Every row comes from one small tree of marks. The marks that hang from a mark follow it in brackets, in alphabetical order. Every link used is in the known rows. Which tree was each row made from?
Each row is shifted at random along 5 fixed directions that mean nothing.
Known rows
dufiz(gedip(kagab(topuv(furu gesu(fufo rovalo(vorenud)))))): [ 1.06  1.57 -3.72  4.74  0.04  0.39  0.34 -1.35  2.51  1.03  0.48 -5.75
  0.93  0.78  0.29  1.33 -3.48  0.52  2.97 -1.29 -0.10 -1.59 -0.61  0.63
  1.08 -0.52  0.37  0.19 -0.46 -0.64 -3.52 -0.59  0.53 -0.26 -0.23  0.64
  0.09 -2.48  1.15 -1.79 -0.52  0.94]
kagab(dufiz(gedip) topuv tuloz): [ 4.46 -0.69 -1.86  3.16  0.91  1.91  1.02 -1.79  4.34  4.21 -2.78 -6.24
  0.24  0.29 -1.79  0.55 -1.35  0.83  4.15  0.03  0.04  0.11 -0.68 -0.48
 -0.40 -0.38  1.80  1.72 -1.43  2.12 -4.13  1.33  2.80 -0.87  3.00  1.67
 -1.31 -3.40  3.07 -0.72 -2.89 -1.26]
gesu(rovalo(fufo tuloz vorenud)): [-1.53  0.62  0.81  2.80  0.86  1.60 -1.66  0.36  1.71  1.47  1.83  0.32
 -0.87  1.62  2.49  0.77 -1.72  0.74  2.05 -1.37 -1.22  0.21  2.45  2.50
 -0.09  1.23 -0.23  2.32 -0.40 -1.96 -0.01  2.00 -0.26 -0.46  0.69  1.38
  2.06 -1.91 -0.92  2.07 -1.09 -2.22]
dufiz(gedip(kagab(tuloz(fufo)))): [ 0.43 -0.60  1.43  1.85 -0.33  0.60  1.65 -1.62 -0.71  0.74 -0.61  2.30
 -1.42  0.76  2.90  2.11  1.55  1.56  2.18 -0.46 -0.03  1.27  1.56  1.67
  1.11 -0.37 -1.12  1.96  1.24 -0.39  0.11 -1.77  0.72  1.68 -0.66  0.18
  1.28 -1.23  0.71 -1.46  0.59 -2.20]
vodis(furu topuv(gesu)): [ 0.92 -1.28 -1.70 -0.95 -2.13 -0.98  0.64 -1.86 -1.22 -0.79 -1.73 -5.11
  1.46  0.23 -2.33  0.87 -1.16 -1.78 -0.51 -0.12  2.53 -1.59 -2.24 -1.42
 -1.08 -2.12  1.60 -2.07  0.44 -2.13 -2.69 -1.10  0.99  1.10 -0.65  0.82
 -0.59 -3.15 -0.07 -1.00 -2.40  0.37]
vorenud(gedip(dufiz kagab(topuv)) rovalo(tuloz(fufo gesu))): [ 1.04 -3.96  1.75  0.12 -1.98  1.21  0.24 -4.18  1.34  0.85  0.22 -0.17
  0.86  0.84  0.84 -0.54  1.56  0.16  4.39 -2.19 -0.84  2.25  2.04  0.39
  2.07 -0.48  1.10  1.87  1.45 -3.53  0.40  2.41  0.81 -0.61 -1.91  2.16
  0.96 -2.52  0.41  1.77 -0.92 -3.26]
gesu(fufo(tuloz) rovalo(vorenud)): [-0.95 -2.40  2.93 -0.95 -1.03  0.70  0.83 -1.01  1.02 -0.03  1.91  1.80
 -0.33  0.70  3.41 -0.21 -2.20 -0.14  2.43 -1.11 -0.54  0.01  1.99  0.87
 -0.44  1.32  0.91  0.85 -0.44 -1.41 -0.69  1.03 -0.30 -0.01  2.72  1.16
  1.05 -1.80 -1.45  2.55 -1.50 -2.93]
furu(dufiz topuv vodis): [ 2.67  1.77  2.76 -0.55 -0.52  2.50  2.35 -0.85 -0.99 -0.81 -0.36 -0.44
 -1.36 -1.17  1.02 -0.51 -1.40 -0.92  1.01 -1.69 -0.59  0.13  2.27 -0.64
  2.94 -3.36 -0.67 -1.98  2.31 -1.86  0.14 -0.19 -2.87  2.35 -2.91  3.84
  2.06  0.19 -0.36 -0.19 -2.72 -2.32]
topuv(furu(kagab) gesu vodis): [ 0.40  2.11 -2.15  2.96 -1.67  0.66  0.99  1.13 -2.34 -1.43 -0.91 -0.14
 -1.98 -0.17 -0.30  0.83 -2.08  0.45 -1.95  0.40  0.09 -2.59 -0.38 -0.10
  2.05 -4.18  0.79 -0.77  3.00 -1.83  0.48 -2.48 -1.20  1.88 -2.16  1.99
  1.46 -0.90  1.47 -2.01  0.35  1.15]
gedip(dufiz kagab(topuv(furu gesu(rovalo(tuloz(fufo)))))): [-0.73 -1.17 -2.39  3.97 -0.52 -0.12  1.34 -3.10 -1.69 -0.23 -0.58 -0.85
  0.76  2.07  2.27  1.60 -1.14 -0.29  2.29 -0.81  0.08  1.04  0.25  0.29
  1.84 -0.93 -1.48  0.64  0.83 -1.33 -0.79 -1.58  0.78  0.70 -1.59  0.70
  0.77 -2.91  2.05 -0.83  0.83 -1.05]
gedip(kagab(dufiz tuloz(gesu))): [ 1.99 -0.81 -0.06  1.04 -0.96  2.33 -0.13 -0.62  1.74  1.58 -1.39 -0.98
 -1.25 -0.47 -0.47  0.96  0.20  1.28  1.74  0.56 -1.93 -0.49  0.00  0.07
  0.11 -0.34  3.48  3.16  0.13  0.14 -0.46  0.55  1.02 -0.10  3.61  0.98
 -0.04 -3.26  0.96  0.10 -1.24 -2.28]
gesu(fufo rovalo(tuloz vorenud(gedip(kagab)))): [-0.56 -4.31  2.99 -1.45 -2.56 -1.02  0.44 -2.66  1.62 -0.40  2.25 -1.67
  2.39  0.97  2.65  0.09 -1.14 -0.64  2.62 -1.81  0.72  0.88  0.60  0.93
  1.07  0.95  0.47 -0.70 -0.19 -4.56 -1.85  1.46  0.65 -0.13  0.67  0.75
  0.17 -2.77 -1.99  3.03 -1.75 -2.12]
vodis(topuv(furu(kagab) gesu(fufo(tuloz) rovalo(vorenud)))): [-1.20 -3.48  3.94 -3.76 -4.22 -2.39  3.76 -2.82 -2.59 -4.19  0.84  0.87
  0.17  0.23  4.42 -0.19 -3.11 -0.86 -1.25 -0.18  2.38 -1.43  0.46 -0.39
  0.53 -2.70 -0.13 -3.37  1.45 -4.23 -1.09 -2.56 -1.38  2.60 -0.23  1.37
  0.74 -3.32 -0.62  2.12 -1.07 -1.36]
vorenud(gedip(dufiz) rovalo): [ 0.48 -4.22 -2.88  1.26 -1.40  0.35 -0.79  0.54  2.16  0.89 -0.55 -0.36
  0.95  1.81 -1.17 -1.16  0.84  1.91  1.11  0.19 -0.25 -0.99 -1.79 -0.54
  1.45 -0.19  0.64  0.51 -0.70 -0.23 -0.16  1.13  2.26 -2.60  1.01 -0.53
 -0.35 -2.42  0.99  1.79 -0.89  0.62]
tuloz(gesu(fufo rovalo(vorenud(gedip(kagab))))): [-1.81 -2.45 -2.10  2.44 -1.16 -0.89 -1.85  0.35  1.76  0.99  0.82  0.55
 -0.63  3.62  3.04  1.14 -0.52  1.65  2.31 -0.81 -0.21 -0.86  1.00  0.45
 -0.19  1.71 -0.82  1.32 -1.80  1.56 -0.60  0.57  0.86 -1.99  2.13 -1.59
  0.55 -1.98  0.74  1.14 -0.21  0.53]
fufo(tuloz(gesu(rovalo(vorenud(gedip))))): [-1.07 -2.76  2.02 -0.28 -1.15 -0.45 -0.30 -2.73 -0.09  1.27  0.81  2.25
 -0.28  2.91  4.01 -0.17 -0.80  0.23  4.21 -2.86  0.68  1.43  4.13  2.20
  0.50  1.15 -1.84  0.18 -0.46 -0.27 -0.29  2.28 -0.18  0.22 -2.25  1.27
  1.45 -0.66  0.67  1.14 -0.96 -1.94]
vorenud(gedip(dufiz kagab(topuv)) rovalo(fufo tuloz(gesu))): [-1.62 -3.35 -1.82  0.01 -2.19 -1.45 -1.95 -1.42  0.83 -0.85 -0.44 -1.74
  0.22  1.66 -0.16  1.24  2.38  1.70 -0.11  1.67 -0.50  0.66 -1.61 -0.45
  1.05  0.09  1.45  2.56  0.04 -5.02  0.38 -0.36  2.80 -0.36  0.42 -0.72
  1.31 -4.26 -0.29  1.94  0.30  0.20]
tuloz(fufo gesu(rovalo(vorenud(gedip(dufiz))))): [-1.96 -0.55 -0.57  0.86 -0.38  0.44 -2.51 -1.41  0.76  1.24  1.14 -0.74
  0.59  2.85  1.15  0.43 -0.64  0.81  3.85 -2.75 -0.29  0.88  1.46  2.36
  0.27  1.96 -0.27  2.28 -0.56 -1.39 -0.68  1.08  0.81 -0.27 -1.11  0.97
  1.72 -0.59  0.11 -0.40  0.30 -0.98]
gedip(dufiz kagab(tuloz)): [ 3.20 -1.91  0.64  2.67 -0.49  3.89  1.29 -0.78  2.04  1.55 -0.05  0.15
 -0.15 -0.96 -0.23  0.14 -0.07  0.86  3.45 -0.64 -2.52  0.03 -0.09  0.40
  2.38 -0.55  2.19  1.77  1.13 -0.04 -0.04  1.76  0.41 -0.62  1.91  1.19
 -1.06 -2.12  0.33  0.65 -1.64 -2.83]
gedip(dufiz kagab(topuv tuloz(fufo))): [ 2.76 -3.54  1.02  3.08 -0.57  2.68  2.90 -2.51  1.03  1.97 -0.90  1.01
 -0.91  1.08  2.20  0.41  0.39  0.67  4.86 -0.73 -1.16  1.52  1.42 -0.03
  2.11 -0.75  0.00  1.89  0.46  1.84  0.02  1.31  0.84 -0.23  1.52  1.47
 -0.87 -2.51  2.47  0.38 -1.27 -3.45]
topuv(furu(dufiz(gedip) kagab vodis) gesu(fufo(tuloz))): [ 1.50  1.87 -0.57  0.29 -0.78  0.12  1.48 -0.62 -0.80 -2.70 -1.49 -1.90
 -0.93 -0.72 -0.41  1.88 -2.02  0.58 -1.63  1.36  1.62 -0.87 -0.82 -2.06
  0.17 -3.22 -0.08 -1.62  2.53 -2.80 -2.74 -3.52 -0.62  2.25 -0.59  0.82
  2.26 -1.86  0.70 -0.87 -1.65  0.51]
vodis(furu(kagab(dufiz tuloz(fufo))) gesu(rovalo(vorenud))): [ 1.99 -0.90  3.74  1.08 -0.79  3.29  2.23 -3.00  1.55  0.38 -0.49 -0.52
  0.31  0.81  3.26  0.37 -3.10 -1.06  3.66 -2.87  0.26  0.70  2.83  1.41
 -0.49 -1.39  0.10 -0.30  0.79  1.21 -1.83  0.92 -0.25  0.23  0.12  3.69
  0.26 -3.43  2.59  0.84 -1.60 -3.99]
vodis(furu gesu(fufo(tuloz) rovalo(vorenud))): [-1.79 -3.95 -1.32 -0.10 -1.20 -1.45  0.18 -1.52  0.14 -0.80 -0.44 -0.60
  0.72  3.20  2.74  1.72 -2.03 -1.19  1.15  0.23  2.38 -0.58 -0.50 -1.00
 -3.26  1.11 -1.11 -0.93 -1.92  1.82 -3.12 -0.63  2.38 -0.81  3.26 -1.39
 -0.05 -3.90  0.80  1.71 -2.06 -0.21]
gedip(dufiz kagab(topuv(furu(vodis) gesu) tuloz(fufo))): [ 2.86 -2.94  0.51  2.91 -1.37  2.27  4.96 -3.22 -1.73 -0.05 -0.70  1.58
 -1.58  0.69  2.61 -0.35 -0.90 -0.39  3.29 -0.90 -0.74  0.50  2.21 -0.44
  4.17 -4.05 -1.32 -0.59  2.08  1.18  0.39 -0.30 -1.05  1.50 -1.41  3.14
 -0.06 -2.81  3.31 -0.70 -1.17 -2.45]
fufo(tuloz(gesu(rovalo(vorenud(gedip(dufiz kagab)))))): [-1.09 -2.35  1.72 -1.20 -1.76 -0.30 -0.82 -3.75 -0.41 -0.60  1.37 -0.36
  1.89  1.57  2.41  0.87  0.00 -0.06  3.88 -2.22 -0.03  2.33  1.18  1.90
  1.99  1.88 -0.40  0.52  0.69 -4.06 -0.47  0.80  0.82  1.50 -2.79  0.45
  1.24 -0.88 -0.95  0.08  0.22 -1.51]
topuv(vodis(furu(dufiz) gesu(fufo(tuloz) rovalo))): [-1.12 -0.15 -2.04  0.89 -0.54 -0.22  0.28 -0.92 -1.22 -1.65 -1.18 -1.23
  0.43  1.38  0.70  3.05 -2.10 -1.41 -0.55  0.72  1.64 -0.92 -0.97 -2.36
 -2.91 -0.35  0.43 -0.35  0.88  0.12 -2.65 -2.96  1.45 -0.01  2.14  0.07
  1.67 -2.99  0.34  0.02 -1.21  0.46]
gesu(rovalo(fufo(tuloz) vorenud)): [-0.95 -1.27  3.59 -0.62 -0.45  0.82  0.15 -2.14  0.17  0.26  2.09  1.05
  0.14  0.91  3.18  0.44 -1.63 -0.23  2.89 -1.55  0.12  1.54  2.92  2.29
  0.06  1.59  0.00  0.62  0.26 -3.21 -0.46  1.75 -0.38  1.12 -1.01  1.92
  1.90 -1.49 -1.52  1.90 -1.19 -3.00]
topuv(gesu(rovalo(vorenud)) vodis(furu(dufiz(gedip)))): [ 0.83  0.10 -1.94  0.91 -1.83  0.34  1.09  0.33  1.08 -0.77 -0.11 -1.74
 -0.88  1.04  0.52  0.14 -3.08  2.11 -0.26  0.09  0.75 -3.08 -0.99  0.25
  1.25 -2.91 -0.73 -1.87  0.67  0.45 -2.13 -1.06  0.80  0.18  0.96  0.20
  0.34 -3.13  1.45 -0.86 -2.18  1.51]
dufiz(gedip(kagab(topuv tuloz(fufo gesu(rovalo))))): [ 0.82 -3.39  1.88 -0.12 -2.08 -0.46  2.33 -3.08  0.57  1.12 -0.88  2.30
 -2.74  1.21  4.15  1.08  0.45  2.01  2.93  0.43 -0.29 -0.03  1.98  0.57
 -0.03 -0.85  0.07  1.43  0.08  1.90 -0.90 -1.17  1.02  0.16  2.95 -0.26
 -0.31 -3.92  1.60  0.79 -0.57 -2.27]
gedip(dufiz kagab(topuv(furu gesu vodis))): [ 1.24 -0.40 -1.35  0.45 -3.15  0.63  2.61 -1.54 -2.37 -2.44  0.10 -2.67
  0.19 -1.75 -1.07  0.11 -1.52 -0.54 -0.49  0.47 -1.11 -1.58 -2.10 -0.39
  4.85 -3.94  2.42 -0.75  3.27 -5.01  0.51 -2.24 -0.07  3.22 -1.90  2.56
  0.24 -2.08  0.12 -2.58  0.16  0.27]
furu(kagab topuv(gesu(rovalo(tuloz vorenud))) vodis): [ 2.12 -3.29  1.40 -1.63 -3.17 -0.59  1.78 -0.91  1.43 -0.72 -0.40 -2.76
 -1.49  0.55  0.73 -1.22 -3.59  0.75 -0.05  1.09  1.86 -2.52 -0.45 -1.92
 -0.12 -4.06  0.03 -3.80  0.22 -0.12 -3.72  0.55 -0.24 -0.77  3.42  0.86
 -0.87 -4.46  0.64  4.52 -4.76 -0.58]
rovalo(fufo tuloz(gesu) vorenud(gedip(kagab))): [-0.37 -3.02  0.27  1.88 -1.35  0.60 -2.31 -0.07  2.32  1.56  1.00  0.80
 -1.43  2.45  1.56  0.49  0.62  2.33  2.50 -0.72 -0.54  0.49  2.57  1.43
  0.70  0.33 -0.54  2.22 -0.37 -1.21  0.54  3.97  0.65 -1.04  0.86 -0.09
  1.10 -2.31  0.53  2.19 -2.43 -1.60]
topuv(furu(dufiz) vodis(gesu(fufo(tuloz) rovalo(vorenud)))): [-2.17  0.46  1.40 -0.68 -1.83  0.53  1.95  0.06 -2.13 -3.33  1.54  2.71
 -1.16  0.00  3.69  0.85 -3.14 -0.02 -1.08 -0.55 -0.40 -1.88  1.51  0.60
  1.11 -2.11 -0.03  0.22  2.23 -2.85  0.60 -2.42 -1.34  2.22  0.60  2.38
  3.23 -1.63 -0.58  0.14 -0.20 -1.11]
dufiz(gedip(kagab(topuv tuloz))): [ 0.48  1.66 -2.38  4.37  0.12  1.41  0.61  2.41  1.33  1.00 -1.65  1.03
 -4.02  0.08  1.48  1.77  0.72  3.66 -0.14  2.02 -2.90 -1.67 -0.08  0.47
  1.91 -1.96  0.63  4.35  0.45  1.12  1.58 -2.34  0.83  0.77  3.72 -0.32
  0.80 -2.05  1.69 -1.72  1.17 -0.38]
rovalo(fufo tuloz(gesu) vorenud(gedip)): [-6.17  2.14 -4.68  4.02  0.83 -2.07 -5.21  3.87 -0.99  0.27 -0.53  1.88
 -3.55  5.04  2.42  3.08  1.71  3.52 -2.06  1.28 -0.50 -0.36  1.07  2.26
 -0.72  1.17 -2.60  5.54 -1.71 -1.43  2.33 -1.52  1.64  0.74  0.58 -1.68
  4.36 -1.02  0.94 -0.90  2.15  1.74]

Write each row's tree
[ 1.29 -2.18  0.31  2.31 -2.36  1.45  4.58 -1.20 -2.06 -1.35 -0.26  2.48
 -2.33 -0.14  3.26 -0.25 -0.51  0.33  0.64  0.44 -2.38 -0.71  0.20  0.07
  5.48 -4.09 -0.13  0.60  2.46 -1.07  2.80 -1.63 -0.52  2.80 -0.23  2.36
  0.02 -2.21  2.01 -1.27  0.35 -1.22] | gedip(dufiz kagab(topuv(furu vodis) tuloz))
[-0.36  4.08 -1.76  1.30 -1.10  0.10 -0.21 -0.55 -1.40 -2.16 -0.67 -4.86
  1.06 -0.91 -1.38  1.79 -0.26  0.02 -0.90 -0.64 -0.65  0.44 -1.39  0.64
  3.66 -2.49  1.36  1.85  2.25 -7.45  0.81 -2.51 -0.81  4.00 -4.26  2.74
  2.77 -0.25 -0.39 -3.73  1.83  0.23] | vorenud(gedip(kagab(topuv(furu(dufiz)))))
[ 2.49 -2.97 -0.24  1.20 -2.01  0.97  2.51 -1.07 -0.34  0.32 -1.52  0.58
 -1.33  0.82  1.09 -1.24 -1.81 -0.07  1.38 -1.12  0.48 -1.35  1.43 -1.11
  1.25 -3.36 -1.28 -3.12  0.08  2.70 -0.83  1.38 -0.61 -0.42 -0.76  1.38
 -1.10 -2.31  2.37  0.45 -3.46 -1.23] | vodis(furu(topuv(gesu)))
[ 2.18 -1.43  1.77  0.93 -1.48  0.81  3.46 -2.20  0.11 -1.66 -2.36 -0.43
 -0.37  0.73  3.52  1.70 -2.73 -0.95  0.62 -0.64  1.49 -0.95  0.41 -2.17
 -1.27 -2.86 -1.24 -3.35  0.42  2.42 -3.30 -2.25 -0.43 -0.57  0.85  1.17
 -0.45 -4.13  2.23  2.13 -2.50 -1.47] | vodis(furu(dufiz kagab(tuloz) topuv) gesu(fufo rovalo))
[ 0.23 -4.19  3.44  0.26 -2.59  1.27  2.30 -1.23  1.65 -0.51  2.00  1.90
 -0.80  0.60  4.40 -0.90 -0.70  2.28  2.63 -0.62 -2.56  0.34  1.82  2.03
  4.63 -0.94  0.10  1.31  0.33 -2.56  1.78  1.30  0.04  0.50  1.30  2.06
 -0.08 -3.48  0.36  2.27 -0.01 -2.58] | gesu(rovalo(fufo vorenud(gedip(dufiz kagab(topuv tuloz)))))
[-2.47  2.13  0.34  0.97  0.54 -1.41  0.02 -2.11 -0.52  0.33 -0.74 -1.53
 -1.39  2.61  5.03  2.77 -0.41  1.14  1.32 -0.24 -0.22  1.20  1.63  3.23
  0.72  1.24 -1.56  2.64 -1.45 -1.95 -0.85 -3.40  1.71  3.18 -1.50  1.29
  2.81 -2.95  1.35 -2.07  2.15 -0.36] | kagab(dufiz(gedip) topuv tuloz(gesu(rovalo(fufo vorenud))))
[ 3.34 -0.04  1.88  0.56 -1.34  1.97  3.04 -1.11  1.57  0.04 -1.24 -0.72
 -1.50 -1.61  1.29  0.90  0.12  2.23  1.44  0.51 -1.34 -0.31  0.18  0.39
  3.11 -2.76  1.08  1.14  1.57 -1.60 -0.38 -0.95  0.14  1.80  1.10  1.49
  0.12 -2.68  0.86 -0.69 -1.28 -2.23] | furu(dufiz(gedip(kagab(topuv tuloz))))
[-0.21 -1.64  1.35 -1.98 -2.35 -1.21 -1.42 -2.24  0.61 -0.70  1.59 -5.62
  2.97  0.32 -1.38  1.32  0.25 -0.29  1.48 -0.76  1.92  1.44 -1.35  1.59
  1.22  0.90  1.62 -0.12  0.40 -7.54 -2.05  1.14  1.49  2.06 -2.73  1.07
  0.97 -1.74 -2.45  0.00 -1.14 -0.44] | rovalo(fufo vorenud(gedip(kagab)))
[-0.59 -4.63 -1.14 -1.63 -2.84 -2.71  1.75 -2.32 -2.32 -2.36 -1.40 -0.90
  1.00  2.96  2.19  2.33 -0.96 -1.07 -1.51  1.74  4.23 -0.96 -1.92 -1.86
 -1.48 -1.30 -2.00 -4.45 -0.01  0.55 -3.01 -2.65  2.59  0.33  0.02 -1.24
 -0.13 -5.03  1.37  1.15 -2.48  1.75] | topuv(vodis(furu(dufiz) gesu(rovalo(fufo))))
[-2.96  0.85 -1.12  3.66  0.51  0.41  0.55  0.31 -3.51 -0.99 -0.91  4.37
 -1.78  2.42  4.12  3.29  2.51  1.50  0.19  0.43 -1.34  1.67  0.33  1.68
  2.22  0.47 -2.17  3.94  0.96 -0.85  2.87 -4.39  0.89  2.54 -1.02 -0.51
  2.66 -0.55  1.01 -2.59  3.81 -1.16] | gedip(dufiz kagab(tuloz(fufo)))
[-1.78 -1.09 -0.67  2.88 -0.69  1.29 -0.64  0.50  0.73 -0.67  1.82  1.96
  0.41  1.24  2.51  0.75 -1.35  2.12  2.25 -1.31 -2.14 -0.02  1.49  1.07
  2.41  1.19 -0.13  2.17  0.59 -1.75  0.75 -0.17  0.14 -0.77  0.85  0.36
  1.69 -1.05 -0.16  0.37  1.34 -1.00] | topuv(gesu(fufo(tuloz) rovalo(vorenud(gedip(dufiz kagab)))))
[-1.19  1.77 -0.25  2.35  1.12  1.26 -2.58 -0.12  1.26  1.39  0.84 -2.10
  0.18  0.20 -0.42  1.89 -1.20 -0.20  1.05 -0.46 -0.97  0.30  0.65  1.20
 -1.69  1.58  2.15  2.69  0.29 -3.61 -1.24  0.54  0.38 -0.49  1.02  1.26
  2.00 -2.20 -2.04  1.56 -0.67 -1.76] | gesu(rovalo(fufo tuloz))
[ 0.73  0.30 -2.85  3.58 -1.06 -1.39  2.65 -1.17 -2.12  0.31 -2.26 -1.44
 -1.73  1.19  1.68  2.96  0.43  1.44  0.31  1.43  0.99 -0.95 -0.67  0.16
  2.38 -2.71 -1.12  0.29  1.37  0.08 -1.30 -4.37  1.95  2.25 -1.37  0.23
  0.67 -2.47  2.47 -3.25  1.23  1.63] | dufiz(gedip(kagab(topuv(gesu vodis) tuloz)))
[ 3.43 -2.84  4.60 -2.05 -2.66 -1.63  4.95 -6.10 -2.34 -0.32 -2.67 -0.73
 -0.53  0.99  4.74  0.87 -0.37 -1.28  2.49 -1.34  3.10  1.95  1.95 -0.08
  2.09 -2.79 -2.93 -4.85  1.62 -0.12 -2.86 -2.39  0.66  3.63 -5.17  2.30
  0.05 -1.94  2.89 -0.90 -2.13 -1.22] | furu(kagab(dufiz(gedip) tuloz(gesu)) topuv(vodis))
[-1.32 -6.24  0.62 -0.84 -3.17 -1.67  0.47 -0.95  0.12 -0.53 -0.04  3.12
 -0.28  2.23  2.00 -0.30  2.43  2.21  0.00  0.88  1.07  0.46  0.28 -0.35
  0.64 -1.07 -0.46  1.10  0.37 -2.18  1.12  0.29  1.75 -1.25  1.56 -0.94
  0.94 -3.45  0.36  3.30 -0.51 -1.48] | vorenud(gedip(kagab) rovalo(tuloz(fufo)))
[-4.48  1.92 -3.84  1.27 -0.17 -1.63 -5.12  2.78  1.04  0.16 -0.03 -2.88
 -1.35  2.38 -1.13  2.33  0.19  1.76 -1.37  0.81 -0.49 -1.38 -1.37  0.81
 -2.19  1.29  1.86  5.36 -1.59 -3.83 -0.68 -1.14  1.94  0.17  3.56 -0.75
  3.04 -1.63 -1.36 -0.17  0.47  1.00] | rovalo(tuloz(gesu(fufo)) vorenud(gedip))
[ 2.58 -0.17 -2.40  4.14 -0.43  2.59  1.59 -0.88  0.97  2.61 -1.48 -2.89
 -1.98  0.01 -2.10  0.57 -2.46 -0.26  2.74 -0.40 -0.09 -2.09  0.89 -0.78
 -1.19 -3.55  2.68  2.57  1.42  2.13 -2.11  1.06  0.49 -0.68  2.80  3.72
  0.18 -2.92  2.86 -0.71 -2.45 -1.44] | kagab(topuv(furu vodis(gesu)) tuloz(fufo))
[-1.57 -4.82  0.00 -4.11 -2.56 -3.55 -1.58 -2.82 -0.42 -0.27 -0.52 -3.11
  0.40  2.82 -0.22  1.86  0.51  0.25  0.68  2.23  4.06  0.78 -1.90 -0.13
 -3.41  1.83  0.87  0.09 -2.06 -3.00 -3.82  0.66  3.65  1.23  2.06 -1.91
  0.39 -4.02 -0.85  2.01 -3.15  0.03] | rovalo(fufo(tuloz(gesu)) vorenud)
[ 0.53 -4.89  1.86 -1.28 -3.32 -1.20  2.84 -2.41 -0.63 -1.37  0.30  0.71
 -1.24  2.30  3.12 -1.09 -3.01  0.04  0.41  0.28  2.90 -1.18  0.98 -0.58
  0.16 -3.81 -1.85 -3.51  0.65 -0.11 -2.36  0.27 -0.47  0.23  1.41  0.92
 -0.11 -4.48  1.86  3.61 -3.51 -1.23] | topuv(furu(kagab vodis) gesu(rovalo(tuloz(fufo) vorenud)))
[-2.52 -2.50  1.42  0.38 -1.20 -0.49  0.30 -0.87 -0.19  1.14 -0.16  3.82
 -2.06  3.86  5.42  0.05 -0.13  2.36  2.31 -1.45 -0.42  0.58  3.63  2.61
  0.52  0.43 -1.79  2.96 -1.50  1.56  1.06 -0.28  0.70  0.15  1.42  1.42
  2.00 -2.45  2.64  0.56  1.03 -2.08] | kagab(dufiz tuloz(fufo gesu(rovalo(vorenud(gedip)))))
[ 2.38  0.32 -2.63  1.52 -1.21 -0.55  0.86  0.35  1.12 -0.88 -2.79 -3.64
 -0.70  0.84 -0.86  1.16 -1.22  1.87 -1.52  1.47  2.35 -2.14 -2.69 -2.04
 -0.09 -3.42 -1.06 -1.83  0.83  0.13 -2.19 -1.89  0.51  0.67  0.62 -1.17
 -0.09 -2.27  2.37 -0.80 -2.63  1.65] | vodis(topuv(furu(dufiz(gedip) kagab)))
[ 1.79 -2.21 -2.26  3.53 -0.45  2.11  0.52  1.85  2.48  1.93 -1.93  0.54
 -2.01  0.93  0.29  0.66  0.13  2.94  0.68  2.15 -1.85 -1.31 -0.90 -0.93
  0.43 -0.76  1.63  3.20 -0.95  3.23  0.25  0.28  1.84 -1.62  6.32 -0.61
 -0.76 -3.66  2.66  0.81 -1.16 -1.22] | gedip(kagab(dufiz tuloz))
[-3.57 -0.30 -0.32  1.74 -0.46 -0.33 -1.01  1.38  0.35 -1.15  0.97  2.02
 -0.40  2.26  4.26  1.38 -0.61  2.13  0.14  0.06 -1.76  0.79  1.33  0.80
  1.28  1.84 -0.65  3.59 -0.59 -1.98  1.94 -1.84  0.67  0.64  2.53 -0.04
  2.96 -1.12  0.21  0.01  2.47 -0.87] | gesu(fufo(tuloz) rovalo(vorenud(gedip(kagab(dufiz)))))
